Below is a small trained network, with its code and all its weights. Each question gives an input and a target symbol and asks what happens when units are switched off, that is, made to give their printed mean instead of their output.

import numpy as np


def w(rows, s, z=0):
    codes = np.array(rows[::2]) - 128.0
    scale = np.full(codes.shape[1], s)
    scale[-1] = z or s
    return codes * scale


def f(y):
    return np.maximum(y, 0)


def softmax(a):
    e = np.exp(a - a.max(-1, keepdims=True))
    return e / e.sum(-1, keepdims=True)


def log_softmax(a):
    a = a - a.max(-1, keepdims=True)
    return a - np.log(np.exp(a).sum(-1, keepdims=True))


def net(x, mask):
    ids = ['αγεζηθλξπστψω'.index(c) for c in x.split()]
    T = len(ids)
    res = E[ids] + P[:T]
    u = 0
    for l in range(2):
        q, k, v = (res @ M[l].T for M in (Q, K, V))
        z = softmax(np.where(np.tri(T) > 0, q @ k.T / 3**0.5, -1e9)) @ v
        res = res + np.where(mask[u], z, O[l][:, -1]) @ O[l][:, :-1]
        u += 1
        y = f(res @ A[l][:, :-1].T + A[l][:, -1])
        res = res + np.where(mask[u : u + 8], y, B[l][:, -1]) @ B[l][:, :-1]
        u += 8
    return log_softmax(res[-1] @ U[:, :-1].T + U[:, -1])


Q, K, V, O, A, B = {}, {}, {}, {}, {}, {}
E = w([
[87,135,158,107,117,126,113],'α',
[139,132,104,125,154,181,105],'γ',
[144,156,182,79,158,134,129],'ε',
[94,152,111,115,137,143,85],'ζ',
[92,95,123,139,111,187,125],'η',
[139,145,115,97,115,161,110],'θ',
[122,107,188,106,115,163,162],'λ',
[148,147,140,112,131,136,74],'ξ',
[78,127,162,115,168,148,153],'π',
[114,10,150,85,158,142,96],'σ',
[188,105,130,119,116,176,115],'τ',
[137,119,138,111,72,126,90],'ψ',
[155,114,75,100,128,101,152],'ω',
],0.011)
P = w([
[166,167,223,178,118,171,201],'0',
[138,160,189,97,106,187,161],'1',
[131,132,161,72,125,179,135],'2',
[129,117,124,56,137,175,114],'3',
[135,94,117,44,134,163,98],'4',
[129,73,94,32,127,160,83],'5',
[134,54,72,24,134,152,73],'6',
[127,33,36,22,134,144,58],'7',
[117,23,24,11,136,138,54],'8',
[123,11,12,1,122,144,55],'9',
],0.0025)
Q[0] = w([
[133,151,147,253,125,110,133],'L0H1',
[95,123,125,44,113,162,129],'L0H1',
[143,117,148,58,109,180,117],'L0H1',
],0.032)
K[0] = w([
[155,202,121,249,100,109,182],'L0H1',
[164,30,98,61,168,121,85],'L0H1',
[97,34,86,84,186,68,116],'L0H1',
],0.018)
V[0] = w([
[140,46,255,182,235,123,41],'L0H1',
[138,211,197,127,73,217,104],'L0H1',
[7,107,130,207,86,181,94],'L0H1',
],0.0083)
O[0] = w([
[225,131,143,253,224,83,130,185],'L0H1',
[134,149,121,143,37,69,245,27],'L0H1',
[93,132,98,254,63,126,140,3],'L0H1',
],0.0064,0.0019)
A[0] = w([
[132,255,81,160,186,114,94,79],'L0N1',
[47,183,218,95,125,47,56,79],'L0N2',
[153,198,117,148,108,90,30,137],'L0N3',
[159,122,132,164,46,154,165,137],'L0N4',
[143,207,172,98,105,204,57,9],'L0N5',
[14,89,208,88,188,85,188,1],'L0N6',
[15,240,162,104,168,92,94,74],'L0N7',
[110,206,144,158,197,241,107,71],'L0N8',
],0.0088,0.0027)
B[0] = w([
[74,73,178,111,148,120,139,213],'L0N1',
[84,140,198,107,102,5,34,184],'L0N2',
[178,161,89,151,188,126,75,220],'L0N3',
[125,130,103,48,131,141,88,187],'L0N4',
[149,209,232,101,68,238,119,249],'L0N5',
[166,9,185,188,237,31,114,166],'L0N6',
[44,169,72,108,210,29,105,169],'L0N7',
[81,103,86,99,254,178,141,251],'L0N8',
],0.0087,0.0015)
Q[1] = w([
[107,132,228,240,127,186,41],'L1H1',
[124,104,127,32,221,232,4],'L1H1',
[56,180,127,179,144,122,183],'L1H1',
],0.018)
K[1] = w([
[212,156,30,204,70,39,204],'L1H1',
[191,44,1,94,116,118,31],'L1H1',
[108,194,129,191,164,153,136],'L1H1',
],0.017)
V[1] = w([
[129,180,131,121,128,36,53],'L1H1',
[85,8,177,139,99,102,145],'L1H1',
[169,107,199,155,90,171,76],'L1H1',
],0.015)
O[1] = w([
[102,210,170,138,110,24,135,54],'L1H1',
[115,2,179,126,153,82,83,7],'L1H1',
[130,147,231,127,100,193,80,43],'L1H1',
],0.0083,0.0016)
A[1] = w([
[91,84,149,50,38,170,173,225],'L1N1',
[190,120,99,146,165,62,190,253],'L1N2',
[167,208,101,40,110,127,179,141],'L1N3',
[163,193,130,117,44,181,92,235],'L1N4',
[203,117,225,32,93,114,200,155],'L1N5',
[73,187,157,132,70,65,124,206],'L1N6',
[60,247,68,126,57,137,129,54],'L1N7',
[187,131,124,109,127,216,195,115],'L1N8',
],0.015,0.0026)
B[1] = w([
[128,71,105,114,8,128,227,234],'L1N1',
[96,89,59,133,168,46,136,181],'L1N2',
[228,121,147,67,124,112,40,253],'L1N3',
[192,134,123,251,139,92,155,215],'L1N4',
[82,126,231,67,201,67,178,200],'L1N5',
[72,152,144,170,61,135,48,161],'L1N6',
[97,184,81,95,178,183,238,188],'L1N7',
[66,96,106,121,181,203,50,219],'L1N8',
],0.019,0.011)
U = w([
[121,118,138,143,132,112,116,1],'α',
[37,80,72,138,25,193,169,97],'γ',
[163,89,88,19,51,70,76,121],'ε',
[159,157,178,179,27,45,170,159],'ζ',
[50,149,152,141,24,116,65,184],'η',
[65,218,88,82,163,168,151,174],'θ',
[124,182,221,69,176,94,94,13],'λ',
[182,131,118,115,177,186,231,140],'ξ',
[23,109,171,85,139,143,216,63],'π',
[163,12,254,202,135,164,79,138],'σ',
[146,119,80,152,132,248,45,120],'τ',
[223,224,189,206,162,119,52,173],'ψ',
[83,103,53,189,185,50,166,171],'ω',
],0.004,0.0053)

Each question gives the input, a string of symbols that net reads in full, and the target symbol t.
The units are the heads (3 rows each of Q, K, V and O) and the neurons (one row each of A and B). Each row of codes is followed by its name. A weight is (code - 128) times the scale printed after its matrix; where a second scale follows, it is the last column's (O, A, B and U).
mask holds one flag per unit, layer by layer, with each layer's heads first. A switched-off unit (its flag False) gives its mean, the last column of its rows in O or B, instead of its output. The means were averaged over made-up inputs and are rounded, as every weight is.
A unit's drop is (log p(t) with every unit on - log p(t) with that unit switched off) / (log p(t) with every unit on - log p(t) with every unit switched off).
The circuit of an input: a set's keep is (log p(t) with only the set's units on - log p(t) with every unit switched off) / (log p(t) with every unit on - log p(t) with every unit switched off). Starting from the 12 units with the biggest drops (on a tie, the unit counted first), units are removed one at a time, each time the one whose removal leaves the highest keep (on an exact tie, the one counted first), for as long as the keep stays at least 0.8.
units of the circuit, in order: the units of the circuit, biggest drop first
most important unit: the unit with the biggest drop
top k neurons: the k neurons with the biggest drops, biggest first
top k neurons in layer l: the k neurons of layer l with the biggest drops, biggest first
input ω ξ π σ θ ξ λ ψ, target ψ: units of the circuit, in order => (L0H1 L1H1 L0N3 L1N4)
input ω ψ ξ θ τ ω γ ω τ ω, target σ: top 3 neurons in layer 1 => (L1N4 L1N8 L1N7)
input ψ τ τ γ γ, target τ: top 2 neurons => (L1N8 L1N5)
input η ω γ ω γ ω γ γ σ ξ, target σ: top 2 neurons => (L0N8 L1N7)
input ε ω ω λ τ ω, target π: top 2 neurons in layer 1 => (L1N5 L1N3)
input ω ψ ω γ ω ω ε ω, target λ: top 4 neurons => (L0N2 L1N5 L0N7 L0N8)
input θ σ ω ω ζ, target ω: units of the circuit, in order => (L0H1 L0N5 L1N2 L1H1)
input π η ω ω θ γ ω ω ω α, target η: top 2 neurons in layer 1 => (L1N6 L1N3)
input τ σ ω ω α τ θ, target τ: units of the circuit, in order => (L1N5 L1N1)
input θ σ θ ψ γ ω γ ω ω ξ, target ω: units of the circuit, in order => (L0H1 L1N2 L0N5 L1H1)
input ω ω ε θ η ω ξ θ α, target η: top 3 neurons => (L1N6 L0N2 L0N8)
input π γ ω ζ, target θ: units of the circuit, in order => (L1N7 L0N7 L0H1 L1H1)
input ω ω ω γ ψ γ ω, target τ: top 4 neurons => (L1N8 L0N8 L1N3 L0N5)
input ε τ σ ξ ω ξ τ, target ω: units of the circuit, in order => (L0H1 L1N2 L1N3)
input λ ξ τ ω ψ, target ζ: top neuron => (L1N4)
input γ π ζ θ γ ω ω θ ω, target ξ: top 3 neurons => (L1N7 L0N5 L1N4)
input ω ζ ξ τ ψ σ η η, target σ: most important unit => L1H1
input θ η γ ω σ, target ω: units of the circuit, in order => (L0H1 L1N2 L1H1)
input τ γ γ α ω ω θ θ ω π, target ω: top 2 neurons => (L0N6 L1N3)
input θ ω ξ ω ω γ α ω, target τ: top neuron => (L0N8)
